What can hang from each mark
j81: j241 j387 j765 j997
j663: j358 j962
j358: j382 j387 j663 j922
j962: j255 j922
j493: j420
j382: j81 j255 j493 j765
j241: j420 j645
j255: j765
j765: j81 j387
j420: j241 j922 j997
j922: j255 j645 j962
j387: j81 j358 j382 j493 j765
j221: j962
j997: j420
j645: j221 j420 j922

Every row comes from one small tree of marks. The marks that hang from a mark follow it in brackets, in the order of their numbers. Every link used is in the known rows. Which tree was each row made from?
Each row is shifted at random along 7 fixed directions that mean nothing.
Known rows
j645{j221{j962} j420{j922{j255{j765}} j997}}: [ -77 -306 -224  -90 -220  101   13   38  120 -111 -223 -106  214  -42
  302  -98 -203  102  287 -202 -228 -206   94  192  173   53  246  172
 -317  192   33 -102 -274  -28  137  -84   71 -106 -121  -13 -138  -49
 -113 -272  109  304 -196    0  -50  222  577  155  347  178 -309   40
 -408 -282  193 -282  291  237]
j81{j387{j358} j765}: [ 111  184   89  -13   93 -327  111  123  -63  -54  199  215  -23  -43
   52 -180  279  460   56 -130  109 -300   20  -85 -572   30 -391  -29
  110  -36   60    7    1  -18  196  -23  209   71 -201 -204  215   50
   85 -116   72  338  368  313 -158 -104 -631 -116 -210   89  392  235
  502  266  -34  385 -232  -52]
j493{j420{j922{j962}}}: [ 127  -47   10  -21  -75   69 -189 -110   14  -34  244 -499  -26 -104
 -254  122 -128 -502 -276  443   -2  458  225  134  311  -48   71 -169
  -54  -21  135   49   70 -106   21   10 -310 -198  480 -109  131  287
  147    8  -63 -184 -390 -185  125  -86  126 -171   42 -218  -10 -226
 -198   -6  -80 -293   -2 -175]
j962{j255{j765{j387}} j922{j645{j221 j420{j997}}}}: [ 103 -125   63   20   -6  -20   73  -45  177   42 -141  392   20  156
   43  -48 -183  411  131 -140  -31 -320   39 -210   80  -43   91  197
 -112 -220   98  205 -119  127  102  167  124   89 -253   42  -33 -129
  -22  -36    5  -19   67  190 -318  241  -41   98   75  216 -212  273
   29 -163   91  -63   29  145]
j962{j922{j255 j645{j221}}}: [ 458 -114  111 -141 -304  -31 -332 -319  603 -283  659   21  -85 -185
 -119   40 -241  -28 -131  158  252  -56  300   30   68 -432   73 -351
  178 -329  544  -93  -46  158  512  -81 -148  115  142 -498  348  323
  304  349 -506  105 -516  320 -466  308  -12  119  363   23  -48  206
 -597 -157  149 -179  -77  531]
j420{j241 j922{j645}}: [ 215 -122   40  -72 -124 -243  -23   67  114 -139  205  324  -46   42
  277 -191    5  311  195 -149 -154 -442  237 -127 -319   33 -120 -119
  -40 -103  200   54 -303  -54  307   -5  257   18 -225 -378  272 -105
    9 -196   99  289   37  194 -316  183 -287   47  -19  294  203  263
  116  -55   97  196   17  328]
j922{j962{j255{j765{j81 j387{j358{j382} j493}}}}}: [ -44 -175   78   -4  -99  -67   93   77   76 -114 -227  296  172  177
  340 -108  -23  223  120 -141  -45 -223  -72  -44  -51  -16  -94   16
  -14   81  -65   58  -73  -67   -3  -94  128  -44 -299  -78  169 -278
  -75 -279  184  298  108 -101  -89  309  110   86  -29   99  123  194
    8  -48  152  -64  -16  -45]
j765{j387{j81{j241{j645} j997} j358}}: [-140  261  -77   13  258  197  -34   23 -100   86  -28 -143  -35   68
 -118   51  126  -19   38   27  184  134  103  -96   40  -11 -144   53
   14  302 -166  -67  225   28 -207   40 -110   88  211  361 -296  201
  -75 -132   90 -173   29  -55  236 -206 -250    3 -168 -162  104  -83
  205  -57  -96  -15   10 -319]
j997{j420{j241 j922{j645}}}: [ 156  -80   60  -13 -104   92 -220 -225   -4   86  135  -62  -56 -147
 -311   70 -313 -458 -224  310 -278  242  -14  -36  226   52  226    5
  -20 -226   34  223 -165  109  -75  217 -319  -93  204  -68  170   41
   89  142 -325 -400 -298   -2   22 -170 -443   29   -4   10   30 -154
  -78   87   45 -100   16   90]
j922{j645 j962{j255{j765{j387}}}}: [ -97   71  -43  -23  -51  262  -72 -215  179  -13   67   28   -2   61
   71  110  -61  -80   57 -186  217  -41   59 -127  121 -214   13 -151
   48  184  -35 -176   27   85  213  -48 -170  109   10  108 -219  207
  -76  135  -86    2 -179  -55   17  196  508  246  138  -41   55  -18
 -368 -351  137 -156  -57  150]
j997{j420{j241{j645} j922{j255{j765} j962}}}: [ -45 -385  220  -24 -120  -34   75  177  137 -175 -211  476  332  426
  222  -43   32  209  240 -273 -207 -158   92 -112  158    8  203   84
  -62  -69  106  103 -101   62 -154   14  114   15 -364 -361  -20 -195
 -106 -398  117  192  -84  -12  -56  374  -23  109   -4  160 -188  185
 -126 -103  140 -262  332  189]
j255{j765{j81{j241 j387{j382{j493}}}}}: [ -24 -413  -23   -2  -14  339  -70   27  113 -146 -372 -331  309  -87
   90  -95 -228 -102  120  135 -297 -210  232   82  353    2  272  165
 -334   59  -70   48 -509  205 -200 -104   42 -251  -36   90  -22   -7
 -128 -431  215 -140 -338 -131    4   64  -24  245  203  220   18  -57
   80 -312  362 -443   98   28]
j387{j81 j382 j493}: [  78   70  197  -97 -131  132 -513 -203  221 -176  293   90   42   -9
 -213  148  -64 -514 -275  183   67  312 -214  115 -143 -237  113  -99
  330 -114  119   61  268  182 -284    5 -366   94  221   33  270   35
  256  249 -733 -163 -385  -99 -153    0  -17   62   50 -190  -64   22
 -509  210  175   64  116 -265]
j962{j255 j922{j645{j420{j997}}}}: [ 132  408  -59   66  198 -137   20 -110   -4  185  347  -86 -339  -88
 -296  174   53   35 -156  214  342  158  160 -185  -97  -42 -152 -212
  262 -179  100    8  399  -59  170  159  -53   97  367  168 -118  275
  163  366  -52 -265  137  122  -47 -219  -64 -131  -95 -190  -53  -15
   67  -16 -379  158 -115   -5]
j387{j382{j81} j765}: [ -53    3  -62  -24   40  201 -269 -121   36  -83  -90   -7  -36 -194
   68  -82 -167 -157   80  -20  -80 -301  -12 -170 -240   33   91   21
  -97  142 -195   30 -271  363  -41  -36  -24  -57   -2  325  -19 -111
  -72   74 -265 -219 -146 -178 -213 -142   -1  322   80  319  119  -55
   28  -65  297   52    1  -87]
j382{j493{j420{j997}}}: [ 116  278 -216  -25    7 -148  -93  -88  -71  108  416 -281 -271 -353
 -168    6   63 -162 -172  189   24   74    1  110 -309   34 -142 -171
   21   21   42  -54  -17  -21  267  -26  -30  -26  299  -41   18  227
  164  239 -139  -46   83   81 -137 -320  168 -219   18  -12  147  -81
   75  212 -153  359 -175 -203]
j493{j420{j241 j922{j962} j997}}: [ 100  -18 -163    4 -136 -191 -158  -35 -247   56   71 -286 -133 -243
   74  -96 -170 -258 -176  349 -311  149   82   68   40  209  -72   37
  -80   34  -66  154 -206 -263  189   47  -85 -262  166    5  301  -36
   15 -216  156  108    8 -158  109 -146  -57 -173 -101  -16  275 -116
  136   -4 -168   47 -124 -158]
j81{j387{j382} j765 j997}: [ 110 -168   48  -32  -97  203 -259  -70  171 -174   90 -275  270 -223
 -133  -41    0 -194 -127  114    0   57   87  123   51 -189  104  142
  -42 -122  172   34  -85  248  -75  -89 -256  -77   67  -44  220  336
  101 -205 -211  106 -377  195  117    1 -201  119  132  -70  177   27
 -140 -122  227 -289  -34   10]
j382{j81{j241{j645{j922}} j997} j255 j765{j387}}: [-112  -52 -396   91  141  265  -36   29 -224  -65 -239 -598  -45 -562
  -91 -133  -36  -35  101   49  -49 -114    7  202  172  116   79  293
 -217  253 -184 -270 -386  282  -17 -208   85  -83   37  318 -382  162
 -209   69  167  -97   11  -51  289 -479  -79   89  170  143  -15 -313
  275 -142  -85  -80 -240  130]
j382{j255{j765} j493{j420{j241}}}: [-198   63 -120   21   30  -77   44  179 -126  -70   45   37   76   54
   11   65  477  -72   60 -259  165  146 -208  275 -253   65  -72   13
  179  217   24 -239  220    6 -156 -185  102  103  -34 -183 -188  158
   21   71   32  229  109   17  121 -148  589 -197   -1 -153  -81  -85
 -154  180 -144  284   62 -179]
j241{j420 j645{j221{j962} j922}}: [ -66  151   76  -55  155   67   84  127   73  -14   74  -38  -30  156
  -73   43   67  387  143 -209  227  -40   97  100  -24 -116   21   29
  -76   24   59 -266  165   -4   73  -22  260  178   64    1 -503   58
  114   28  -96   -5  131  209  -28  112   88 -106  105  -22 -527   92
  -85  -57  -77   33  219  -29]
j358{j387{j765{j81}} j663{j962{j255 j922}}}: [ -45  262 -228  -29   87  131  179  -47  109   78  174 -198 -146 -161
  -14  116  141   74   12  -21  442   37   44 -108  -80 -232  -82 -217
   66   24   31 -132  407   37   90  -19 -160  118  420  310 -205  265
   -3  310  -51  -69 -113   17  144  -24  288   91   29 -107  269  -56
  -82  -81    1  -95  -56  -14]
j663{j962{j255{j765{j387}} j922}}: [  -4  -60  -49  -55 -430 -183 -244 -211  -67 -111   66   94   55 -326
  169   17 -155 -281 -266  229 -133  117 -458  439 -139  -99  -45   20
  370  -42   -3 -225  -28 -372  321 -177   98  -92 -172  -26  382 -278
  145    5 -285  426   76 -149   22  185  502 -148  114 -213  235  135
 -339    8  -29  231 -315 -192]
j382{j255 j493{j420{j922}}}: [-190  -64 -152   86  108   96  230  162 -190   71 -214  116   53   75
  -12  -32  237   -7  228 -277    8 -133 -153  -87 -170  219  -38   20
 -261  284 -116   89  -33  154 -149  -45  133   16  -92   -1 -258  -22
 -221   42  183  -98   88 -180   14 -206  428  -86  -23  240 -205 -115
  154  147  -58   57   57 -154]
j493{j420{j241 j922{j645{j221} j962{j255}} j997}}: [  25  -50 -131  -47 -371  -63 -353 -202  -99  -18  188   76    6 -203
  100    9 -116 -338 -201   29  -62  284 -236  236   70    0  -57  136
  238   43   78   24   51 -215  276  -18 -267  -28  -43 -135  394   93
   78    3 -256  380 -176  -37  236  104  252  -79   30 -193   50  -13
 -535 -114 -139   26 -107  -22]
j493{j420{j241 j922{j255 j645 j962} j997}}: [ 222  165  218   -6  -91 -380 -182  -17 -121  -13  449  144 -202  137
 -188   70  148 -203 -388  155   14  572  -76   51   -2    5 -204   24
  360 -279  257  197  334 -262   33  177 -351   94   78 -374  448   83
  263  177 -159  189   91  150  140  -64 -405 -401 -314 -407  137  -16
  -50  299 -358  265 -150  -55]
j255{j765{j81 j387}}: [ -58  -16  383  -43  162  -54  122  269  123 -105    1  519  223  676
  -65   83  364  269   97 -291  113  140   -9   53  -79 -134  -57   88
  106 -107  215  -45  281   -9 -465   68   77  237 -203 -251 -125  -33
   92 -207   42   50  118  181  -47  315  -88 -231 -212 -242 -122  210
  149  243  109  163  208 -312]
j962{j255{j765{j81{j241{j420 j645} j997}}} j922}: [  33  -54 -167   12  -56 -230   29  174   60 -212   31  -60   67 -202
  436  -88  165  538  201   48  190 -393  286  154 -217  -72 -233 -141
  304   25   91 -342   32 -228  385 -312  634  -77 -141  -76   92  -13
   29 -436  427  561  260   70  -25  252  257  -17   97   26    5  297
   90 -305 -285  -22 -100   58]
j962{j922{j255{j765{j81}} j645{j221}}}: [ -20  142   56   42  103   70   89 -122   59  122   35  164 -151  126
  -32   78   -2  169   57 -107  238 -110   35 -224   40  -66 -117 -121
  165   15  -32  -22   64   37  129   73   33  142  -99   84  -88   28
  -72  285   34 -146  121   34 -117   69  -68  104  -18   34 -135    4
   26  -84  -76   31 -108  135]
j645{j420{j997} j922}: [  87  -41  -27  -14 -132  -42 -143 -152  -87  130   12 -210  -83 -245
 -237   22 -333 -335 -233  243 -328  180 -202  271  193   69  289  229
 -127 -174  -22   40 -179  -32  -15   97 -128  -98   44   92   54 -129
  104  233 -319 -173  -51    6  -94 -138  -11 -113  145  -29 -288 -107
 -187  212   23   98   -3  -50]
j382{j81{j241 j387{j358}} j493}: [ -43   41 -124   64  185   67   56  124  -84  -44  -80 -186   32 -214
 -107 -122  160  162  139  -39   23 -211   44   12 -200   78 -103   54
  -85  142  -41   -8 -170  201  -76 -126  131  -30   20    8 -149  222
  -85  -34  184  -61   75    8   35 -375 -283   21    3  174   28  -84
  371   35  -16   69  -82   19]
j387{j81{j241} j358 j493 j765}: [-202   44  122   14   98  -52  -66  100 -136  -40 -177  125   81  184
   84   53  249 -125  -21   41   82  115 -184   46 -105  101  -69   61
  341  161 -168   81  399   -2 -460  -51  -40    9  -66  147   92 -135
  -19 -186  -22   82   51 -260   83 -154 -378    6 -223 -144   25   -9
   42  213    8   30  170 -407]
j420{j241{j645{j221 j922{j255{j765}}}} j997}: [  56 -101  199  -80  -19    9 -126   83  228  -88   41  359  123  397
  -69   15   19  203  103 -273  -20   32   60   -7  125 -119  233  232
  -44 -201  239   29   39  152 -235  117  -52  220 -157 -187 -176  104
   67  -69 -248   24 -160  318 -128  254 -158   57   52  -43 -255  184
 -260  -93  151   17  347  183]
j221{j962{j255{j765{j81{j241 j997}}}}}: [ -64   94  108   25  166  129   88   82  -72   -1 -152  -45    9  162
 -110   51   63  -18  -44  113   72  187   -2  -44  -68   48  -75   46
  -17   42 -105   41  133  -32 -289   57   -3   -7   83  248  -15   26
   -5 -124  107 -178   73   31  170  -94   31  -38 -131 -177  182  -51
  238  -98  -72   -5  -88 -220]
j255{j765{j81{j241}}}: [  68 -117  194   24   60  215 -110 -154  -50   95 -263  -44  -27  -30
 -240  -14 -389 -221 -157  255 -350   10 -103  -82  208   70  201  220
 -210 -184 -205  269 -453  231 -285  185 -107 -114  -81  225  143 -198
  -27   50 -165 -550  -87  -33 -118 -112 -491  141  -28  146  133 -108
  353   60  271  -12 -173  -96]
j663{j962{j255 j922{j645{j420{j241}}}}}: [ -21  206  -65   41   74 -230  156  -29 -169  171   84 -155 -177  -81
  -49  122   10 -109 -160  284   84  197   72   71   86   80  -68  -78
  249  -24  -25  -70  265 -369  206   35   30 -106  192   96 -111  -30
  124   22  194  -39  225 -109  120 -118  116 -217 -102 -239  111  -24
   43 -159 -273  109  -59 -185]
j358{j382 j387 j922{j255}}: [ 265 -248   91   38  -63  -92  208  109  162 -139  -17 -423   71 -160
   32 -125   39  -33 -204  240    4  123   84   68  283  -49  -25 -282
 -219 -303  146  125  -72  -71  -35 -156  -25 -149  173 -391  487 -118
   74   58  172   35 -189   32   72   56 -366  -65   27  -22  276  -80
  130  226   95 -319  -81  462]
j645{j420{j922{j962{j255}}}}: [ 124  -68   29   -8  -82 -188   33   10   20  -36   50   12  -31  -48
    8  -30 -137   55    6   67 -122  -59   59   42   -3   27   60    6
  -63 -124   99   62  -80  -62  160   26   54  -86   -2 -152   74 -114
   85    8  -10   57   29   16 -153   53   -7  -82   60   75 -124   66
  -32   85    7    8   33   85]
j922{j255 j645 j962}: [ 258  137  178   -1  -68 -248  -11 -205   44  -54  418 -247 -296 -134
  -96   41 -110 -231 -318  281   48  280  109    5  174  -85 -166 -314
  220 -148  129  -49   26 -194  428  -10 -217  -39   90 -362  240  -30
  205  350  -53   51   76   46  -43  -65 -402 -186  -69 -212  257 -101
    0  138 -124   78 -319  255]
j765{j81 j387{j358}}: [ -68  348 -311  -39  164   46   41  -42  -96  117  181 -182 -196 -138
   72   -5   32   53  130   42  206  -62  208  -36 -150   16 -332 -207
   14  439 -159 -256   65 -151  197  -29   37   13  286  286 -241  149
  -58  -42  215  -29  136  -89   95 -134  -16  -54  -96  -58  246  -67
  226  -12 -126  178 -124 -279]
j962{j255 j922{j645{j221 j420{j241 j997}}}}: [ 237   -4   22   76  183  -55  118  -68   78  175  -18 -116 -189   12
 -264   33 -303  106  -48  326    1    1  351 -282  361   90  136   39
 -171 -311  113  344    2   71   50  271  -64 -109  255   93 -105   75
   80   36  130 -457  -75  111 -154 -108 -490  -20  -10   88 -129   13
  218 -206  -88 -237   87  136]
j962{j255{j765{j387{j81}}} j922}: [ -45  132 -131   28  -81  232 -258 -275   47   29  -39   77  -81 -167
  -75  100 -197 -133  -58  120  162  -36 -201 -118  -85 -133  -17  -80
  152   48 -147  -44   34  107   33   28  -26   56  117  462   23   57
  -74  230 -299 -205 -127 -156  -49   25  347  202   97   -3   60  -18
 -148 -131  -19   -5 -218  -76]
j997{j420{j241 j922}}: [ -25 -163   35  -35 -308   20 -284 -129  -75  -28   37  217  177  -95
  -88   59 -106 -467 -154   85 -235  261 -358  254    9   35  158   72
  192  -72   28   24   -7  -46 -125   17 -150  -49  -56 -172  292  -74
   62  -17 -404   42 -233  -75  168   36   11  -47   24 -111  -39  -55
 -367  179   32   23   72  -73]
j358{j382{j493} j387{j81 j765} j922}: [  23 -278 -240   -3 -193  150    7   -1  133 -151 -189 -409  109 -491
  313 -185  -14  -18   -2   21  -58 -292 -139  142   18  -59   77 -153
 -193  -48  -83  -27 -274  146   32 -326   75 -131   46  -12  355 -142
 -118   64    5  177 -246 -190   -2   14  129  274  248  276  191  -80
 -113   51  299 -277  -60  384]
j663{j358 j962{j255{j765} j922{j645}}}: [-308  283 -169   40  217 -110  392   28 -191  360 -140   67  -78  123
  122  124  151  190  115  -55  176 -161   60 -153  -35  116 -144 -104
  143  278 -259 -150  194 -345  230   17  230   -6  -48  280 -427  -23
 -111  -93  471  -80  408 -242   58  -89  452   25 -108  -39  152   57
  189 -377 -190  153  -10 -234]
j493{j420{j241{j645{j221{j962{j255}} j922}} j997}}: [ 185   68   71  -23   54  -95  -72  -23  -94   96   91  -46 -166   22
 -238  -34 -212  -50 -218  272 -133  259   67  -43  116  132   18  213
 -171 -175   32  282  -18  -68  -17  244 -143  -51  173   56  101  -15
  163  -40 -135 -210   12  161  -17 -139 -384 -215 -136  -63   66   14
  157   -9 -142   84  -40 -215]
j358{j382{j765} j663{j962} j922}: [ 180  -17   30  -57   45 -136  246  212  197  -97  314 -363  -29 -176
  -22  -16  339  127 -136   19  297   68  117  192 -190 -211  -30 -252
  -28 -347  321 -141  200   13  -10 -177  -22   39  297 -359  199  178
  203  289   19  136 -100  318   -9   23   11  -51   70  -72  184  -28
  -45  252   79  -19  -13  234]
j241{j420{j922{j255{j765{j81}}}}}: [ 148 -137   71    8  -23 -103  -58   47   14 -118   47 -271  -23  -67
  -47   22 -140  -45  -60  238 -136  143  168  116  254   -4   69  -95
  -36 -196  101   -6  -70  -41   -3  -11   90 -136  142 -193   49  -90
  116  -81   92  -70  -70  -67   31   38 -272 -163   39  -50 -200  -67
  152  172  -77 -176   36   96]
j420{j241{j645} j997}: [-154 -185  -96  -13  -89 -214   60  278 -218  -83 -173   -8  244   60
  384 -100  186    8  152  -65 -235  -23   45  335   22  230  -47   52
    2  161  -16 -210    0 -392   17 -205  383 -177 -198 -239  -79 -170
  -35 -699  405  490  148 -112  301  143  106 -240  -77 -115   74  107
   36 -127  -86   41  247 -182]
j997{j420{j241 j922{j255{j765{j81}} j962}}}: [-147 -211  104   24  164 -214  429  448   24  -85 -247  436  258  635
  407  -79  365  551  481 -342  -34 -305  430 -266  -10  149  -48  -77
  -29  177   63   19   78 -126 -164  -21  332  -21 -289 -303 -219 -149
 -223 -624  728  285  244  -45  -19  317   23    4 -198  149  -67  178
  273 -135  -53 -174  433   35]

Write each row's tree
[ 130  203  -34   19  256  -31  122   96   73  -66  151 -544 -191    3
 -152   80   43   65  -49  486  221  124  514 -119  -75    3 -116 -398
  -55  -33   66  -98  176 -161  -11   14  144 -156  605  201 -164  256
  110  -90  329 -265  -13  -20  -51 -195  122 -112  -25 -156  211  -99
  328 -188 -232 -127  -35  -74]
j221{j962{j255{j765} j922}}
[ 319 -226  -92 -128 -289  178 -266 -286  482 -262  318 -112  -76 -213
  199  -98 -395   97  115  -22  -90 -365  429 -202  163 -336  115 -183
 -171  -64  248  -33 -522  252  489  -43 -200   32  -11 -163  204  188
  -51  108 -115  137 -432  118 -378  314  109  412  353  302  119  112
 -319 -353  283 -324 -157  665]
j420{j922{j255{j765{j81{j997} j387}} j645 j962}}
[  52  -34 -119   27 -150  214 -255 -214 -127  -51  -40 -268    8 -666
 -170 -114 -155 -197 -194  106  -26  -20 -394  182 -140  -57  -64  185
   74  -74 -125   40 -279  265   30 -105 -190  -37  -52  142  441  162
  -33  324 -357    2 -157   78  224 -321 -511  223   98   95  236 -172
   59  156   72    2 -478  194]
j382{j81{j241 j387{j358{j663 j922}} j765}}
[-190  -46 -103   51  -24  155 -224 -188 -316   97 -341 -342  -24 -322
    8   -1 -255 -579 -174  358 -272  168 -272   75  180  251   80  146
    6  233 -440  117  -50   39 -242  -27 -174 -256   36  461  131 -244
 -143  -86  -76 -201  -67 -504  230 -364 -346  105  -80  -17  144 -277
  134  145   65 -132 -111 -396]
j387{j81{j997} j358 j765}
[  70  102 -110  -49 -124  223 -272 -274   64   47  161   53  -81 -358
 -146  -24 -205 -228 -192  -52   72    4 -339   87 -143 -148  -19   73
  -17  -76  -63  -55 -213  260   62   -5 -228  105   29  153  210   49
   78  409 -547 -174 -180  130  -11  -29   -8  150  109   58  211  -86
 -165  108  229  197 -296   33]
j358{j382{j765{j81 j387}}}
[-156  112  128   23  -12  113 -123  -93 -146  164 -163  240   20  130
 -255  140 -114  -53  -93 -223  -47  273 -460  102  152    0  168  408
   82 -145  -87   65  152   78 -215  210 -185  190 -134  170 -262  -62
   48  283 -431 -172   95   81  170  -17  -86  -40  -18 -158 -494  -27
 -242  131  -30  132   95  -83]
j241{j645{j221 j420{j922{j962{j255{j765}}} j997}}}
[ -42  -16  -90   17  -85   35  -18  -95  -85   57   47  -82   22 -111
  -63   67  -52 -322  -30  133  -82  139  -41    7   68   90   36 -184
   48  122  -72  -34   14  -46   45    7  -75 -100  120  -33   13   -8
  -55   50  -48 -106  -91 -164  116 -106   58  -24    6  -15  -17 -161
  -90  120  -97  -90   28  -18]
j997{j420{j922{j255}}}
[ 288 -179  302  -34  -91 -162  -26  -43  185 -103  283  223   28  143
 -209   25  -83 -113 -137  150 -160  149  122  -91  112  -37  101 -136
   35 -350  302  225   -9   72    0  151 -151   10  -18 -505  282  -69
  173   80 -200 -118 -149  149 -206   56 -525 -134  -61   15  -61   83
   -1  268    9  -84   55  180]
j997{j420{j922{j255 j645}}}
[ 291 -184  179  -85 -251 -175 -240 -103   76 -161  246  -67   11 -257
 -160  -23 -302 -163 -242  230 -297  120  -98  354   96  -62  161   90
   -8 -409  237    9 -210  -44  179   12   33  -66  -27 -396  271 -181
  321   75 -433   52 -121  150 -163   53 -408 -217  134  -17 -207  129
 -161  256   62   83  -62   99]
j241{j645{j420{j922}}}
[-193 -272 -227   32 -189   -5  181  -86 -293  125 -522 -176   45 -232
  443 -159 -337 -101   97  -87 -478 -170 -202  196  397  358  106  294
 -217  268 -387  -20 -482 -254  302  -53  121 -261 -453   98    5 -506
 -220 -245  362  292  226 -180  192   19  111   78  119  168   -5 -116
  -47 -236   74  -97  -68  187]
j922{j255{j765} j645{j221{j962} j420{j241 j997}}}
[ -95 -102   97   41 -133 -227  -49  170 -239  -43 -147  164  114   71
  152  -46   75   21  -13  -79 -249   95 -296  210  -86  117  -37  120
   57  -84  -16   10   58 -229  -60  -55  215  -59 -240 -182   92 -296
    8 -255   84  320  240 -149  184  120   65 -278 -105  -82 -241   48
   97  275 -128  104   75 -154]
j241{j420{j922{j962} j997}}
[ 216  -45 -150 -102 -358  114 -523 -369  113 -222  320 -320  -88 -621
 -168   -2 -340 -537 -314  302 -189  237 -272  428    0 -195  105   41
  110  -73   84 -230 -331  142  186 -121 -271  -23  126  -24  335   65
  193  370 -620   37 -312   97  -37 -119  107   11  285 -134  252 -112
 -327  182  125  161 -406  109]
j382{j255{j765{j81{j997} j387}}}
[-126   63   33   34  -47   53  -13  -75  -73   37  -91  -75  -22   41
  -18   74  -23 -138  -62   37   67   97 -165   88   38  -32   32  -40
  105  115 -122 -172   54 -118  -10  -66   19   -9  -25  153  -81  -44
  -71  179  -59    1   59 -143   44   33  324   26   46 -116 -112 -110
 -190    2  -40   36  -66  -48]
j645{j922{j962{j255{j765}}}}
[-153  -10 -343  -10 -259  130 -246 -182 -222   33  -79 -348  -46 -301
  209   15 -141 -403  -36   26 -173  223 -165  239  213  134   13   59
  124  248 -171 -192 -124 -254  138  -46 -187  -98   63  190   49   76
 -148    0   42  250 -134 -161  441 -102  249  100  102 -184   76 -274
 -379 -233 -135  -56  -47  265]
j420{j241 j922{j255{j765} j645{j221{j962}}} j997}
[ -47 -218  110  107  101  -64   69  220 -216    0 -280 -427  131  158
 -134   94   -3 -260  -99  297 -272  460   93  167  544  200  194   50
 -157 -169    0  112  130 -163 -417   56   23 -247  201  -96 -169 -103
   14 -337  364 -176  -49 -264  373  -91 -238 -331 -106 -250 -348 -240
  269  209 -178 -363  269 -118]
j241{j420{j922{j255{j765}} j997}}
[  23  198  -94   21  305 -458  369  376 -166  145   54 -150 -168  186
   92  -80  270  444  179   18  -58 -140  428   23 -126  240  -58   38
  -75   24   60 -108  103 -303   23   53  344  -62   94  -45 -332  -34
   39 -250  558  134  474  194 -125 -140 -162 -294 -160  -19 -109   66
  399   79 -270  304  286  -92]
j645{j420{j241 j997} j922}
[ -83   73  123  211  399  -71  735  477 -277  193 -255 -726   -5  114
 -211   50  588   39 -229  140  262  538 -108  113  287  107 -170 -200
 -165 -270   -5  133  531 -250 -567  -53  -85  -91  466 -175  -59   20
  -16  221  647 -165  244  -29  628 -324 -470 -410 -333 -362    3 -415
  542  587 -237 -240   42   40]
j358{j382{j493} j387 j663 j922{j962}}
[-316  305 -199  -53   49  -14  230  -92  -88  323  -38  436  -18   90
  116   83   70   84  175 -325  185 -231 -214 -145 -286   26 -112  -42
   57  400 -259 -142  136 -142  286   -2  100  131 -182  252 -359  -31
  -99   35   -6  -43  244 -145  -38   18  671  138  -12   73  247  149
  -98 -300   57  322    6 -272]
j663{j358 j962{j255}}
[-251  183 -161   50   27   57  -45   59 -219   38  -29 -243   48 -223
   51   59  336 -261  -82  -51  290  222 -306  272 -236   63 -252 -207
  293  289 -196 -291  329 -162 -164 -268   37    6  135   71  125  123
  -47  193   31  143   60 -240  399 -214  244    2  -57 -237  -23 -234
 -177  225 -217  121  -80 -106]
j387{j358{j382{j81} j922}}
[-124  168  -77   50  250   23   63  190 -122   58    8 -244  132   51
  -61   10  352  -40   36   71   80  132  252  -48  -72   76  -86   26
   67  205  -36  -57  244  -39 -178  -11  -72  -68  236  126 -207  266
  -17 -369  291   31   80   82  312 -232 -130  -85 -185 -189  192  -77
  209  -83 -158  -53  190 -287]
j81{j387{j382} j997{j420{j241}}}
[ 192  299   90  -13  120 -125  -40 -110   81   23  383 -310 -329  -34
 -303   98   12  -80 -208  260  161  201  163  -27  -40 -110  -38 -252
  139 -123   89 -154   72  -14   67   70  -92   78  307    4  -43  159
  156  498 -179 -246   58  176 -221 -203 -233  -90   -6 -168   39 -140
   65  246 -140  244 -147  137]
j645{j922{j255{j765}}}
[  55   38  141  -35 -184 -208 -112   -6  -26 -132  169  141  -31   31
   36   53   89  -79 -218   42    3  281 -242  262 -145  -43  -96    5
  334 -183  132 -105  218 -289   33  -23    5   81 -116 -176  323 -102
  188   81 -149  349  125   99   76   86  176 -220  -42 -317    2   68
 -233   96 -207  211 -140   49]
j221{j962{j922{j255{j765} j645{j420{j241 j997}}}}}
[-254 -247   26   53 -161  102   98  -14 -165    6 -426  -29  169  164
  248    6  -69 -207   -9  -28 -159  105 -271  151  398   72   85  119
   -6  292 -257  -43  -46 -222 -105 -118  -15 -117 -312  114   23 -368
 -244 -121  199  223   62 -429  159  200  384  -13   20  -62 -228 -127
 -230    7   15 -239   -6 -172]
j645{j922{j255{j765{j387{j81 j493{j420}}}} j962}}
[-133  -76  122  127   78  -42  228   15 -293  124 -330 -178    1   61
  100   22  -55 -153 -116  172 -169  176  -63   29  360  203  -82   60
   60   48 -230   60  -16 -273  -10  -10   24 -205 -195   29   16 -285
 -105 -176  453    2  299 -266  314  -44 -222 -140 -198 -161   71 -137
  295  -47 -134 -126 -179 -152]
j922{j645 j962{j255{j765{j81{j997}}}}}
[  37  103  201   20   18 -148   88  -24    1   94   25  252  -98  176
 -195   65  -61   89  -97  -67   49   90 -192   10   -2  -49   98  158
   66 -164   45   55  146  -11  -25  119  -51  120 -125   -9  -45 -145
   97  342 -244  -81  183  115 -182   54   15 -103  -11  -59 -331   56
 -145  203  -41  184    8  -25]
j645{j420 j922{j962{j255}}}
